Below is a small trained network, with its code and all its weights. Each question gives an input and a class and asks what happens when units are switched off, that is, made to give their printed mean instead of their output.

import numpy as np


def w(rows, s, z=0):
    codes = np.array(rows[::2]) - 128.0
    scale = np.full(codes.shape[1], s)
    scale[-1] = z or s
    return codes * scale


def norm(h):
    return h / np.sqrt((h * h).mean(-1, keepdims=True) + 1e-5)


def f(y):
    return np.maximum(y, 0)


def log_softmax(a):
    a = a - a.max(-1, keepdims=True)
    return a - np.log(np.exp(a).sum(-1, keepdims=True))


def net(x, mask):
    res = np.array(x, float).reshape(1, 8) / 4 @ E
    u = 0
    for l in range(3):
        y = f(norm(res) @ A[l][:, :-1].T + A[l][:, -1])
        res = res + np.where(mask[u : u + 4], y, B[l][:, -1]) @ B[l][:, :-1]
        u += 4
    return log_softmax(norm(res)[-1] @ U[:, :-1].T + U[:, -1])


A, B = {}, {}
E = w([
[131,127,127],'x0',
[129,131,131],'x1',
[118,61,132],'x2',
[197,124,116],'x3',
[128,124,133],'x4',
[97,135,1],'x5',
[125,126,125],'x6',
[128,124,130],'x7',
],0.0027)
A[0] = w([
[2,156,151,23],'L0N1',
[202,186,108,70],'L0N2',
[73,203,147,121],'L0N3',
[116,40,111,1],'L0N4',
],0.0061,0.00071)
B[0] = w([
[253,76,141,254],'L0N1',
[197,76,104,209],'L0N2',
[196,21,61,215],'L0N3',
[152,105,101,207],'L0N4',
],0.0056,0.002)
A[1] = w([
[82,143,3,153],'L1N1',
[114,173,230,251],'L1N2',
[205,174,106,65],'L1N3',
[66,114,160,135],'L1N4',
],0.0061,0.0016)
B[1] = w([
[74,253,153,254],'L1N1',
[89,229,37,222],'L1N2',
[114,55,151,193],'L1N3',
[226,93,108,141],'L1N4',
],0.0049,0.0028)
A[2] = w([
[123,119,58,111],'L2N1',
[149,119,46,71],'L2N2',
[196,45,90,253],'L2N3',
[250,253,6,164],'L2N4',
],0.005,0.0011)
B[2] = w([
[175,125,210,158],'L2N1',
[234,64,255,164],'L2N2',
[38,121,28,214],'L2N3',
[74,84,125,254],'L2N4',
],0.0047,0.0055)
U = w([
[123,94,114,165],'0',
[181,80,117,102],'1',
[105,132,126,196],'2',
[115,255,176,226],'3',
[115,124,125,120],'4',
[104,125,127,46],'5',
[109,116,124,3],'6',
],0.0094,0.0031)

Each question gives the input, the list of numbers given to net, and the class t.
The units are the neurons (one row each of A and B). Each row of codes is followed by its name. A weight is (code - 128) times the scale printed after its matrix; where a second scale follows, it is the last column's (A, B and U).
mask holds one flag per neuron, layer by layer. A switched-off neuron (its flag False) gives its mean, the last column of its row in B, instead of its output. The means were averaged over made-up inputs and are rounded, as every weight is.
A unit's drop is (log p(t) with every unit on - log p(t) with that unit switched off) / (log p(t) with every unit on - log p(t) with every unit switched off).
The circuit of an input: a set's keep is (log p(t) with only the set's units on - log p(t) with every unit switched off) / (log p(t) with every unit on - log p(t) with every unit switched off). Starting from all 12 units, units are removed one at a time, each time the one whose removal leaves the highest keep (on an exact tie, the one counted first), for as long as the keep stays at least 0.8.
units of the circuit, in order: the units of the circuit, biggest drop first
most important unit: the unit with the biggest drop
k most important neurons: the k neurons with the biggest drops, biggest first
top k neurons in layer l: the k neurons of layer l with the biggest drops, biggest first
drop when u is switched off: that unit's drop, to one decimal
input [0,4,3,-7,-2,-8,0,6], class 3: most important unit => L1N2
input [-8,-4,-7,-4,-5,-7,-2,-5], class 0: units of the circuit, in order => [L1N1 L0N3]
input [1,-2,-5,0,-4,7,0,-5], class 3: 2 most important neurons => [L1N1 L0N1]
input [-1,-2,4,-4,1,-7,5,-5], class 3: top 3 neurons in layer 2 => [L2N4 L2N3 L2N2]
input [6,4,-3,-4,-2,8,7,-6], class 3: 2 most important neurons => [L1N1 L2N3]
input [-1,1,-2,-5,-4,-5,2,3], class 1: 3 most important neurons => [L0N3 L0N1 L2N4]
input [4,8,-1,4,-7,8,0,-5], class 3: top 2 neurons in layer 0 => [L0N1 L0N3]
input [-4,-4,5,-1,4,7,6,1], class 3: 2 most important neurons => [L1N1 L0N3]
input [-2,-7,5,7,4,-8,-4,1], class 3: 2 most important neurons => [L0N3 L0N1]
input [6,7,3,-3,-2,-7,0,3], class 3: 2 most important neurons => [L1N2 L2N3]
input [-2,-4,-6,-8,7,-6,-4,5], class 1: 2 most important neurons => [L0N3 L0N1]
input [-1,3,1,4,5,-8,2,-1], class 3: top 2 neurons in layer 2 => [L2N3 L2N2]
input [4,6,1,-6,-2,8,-1,0], class 3: 3 most important neurons => [L1N1 L0N2 L2N3]
input [-7,5,-8,-4,-3,-2,8,8], class 0: most important neuron => [L2N3]
input [0,6,4,4,-2,-8,4,-6], class 3: drop when L2N2 is switched off => 0.2
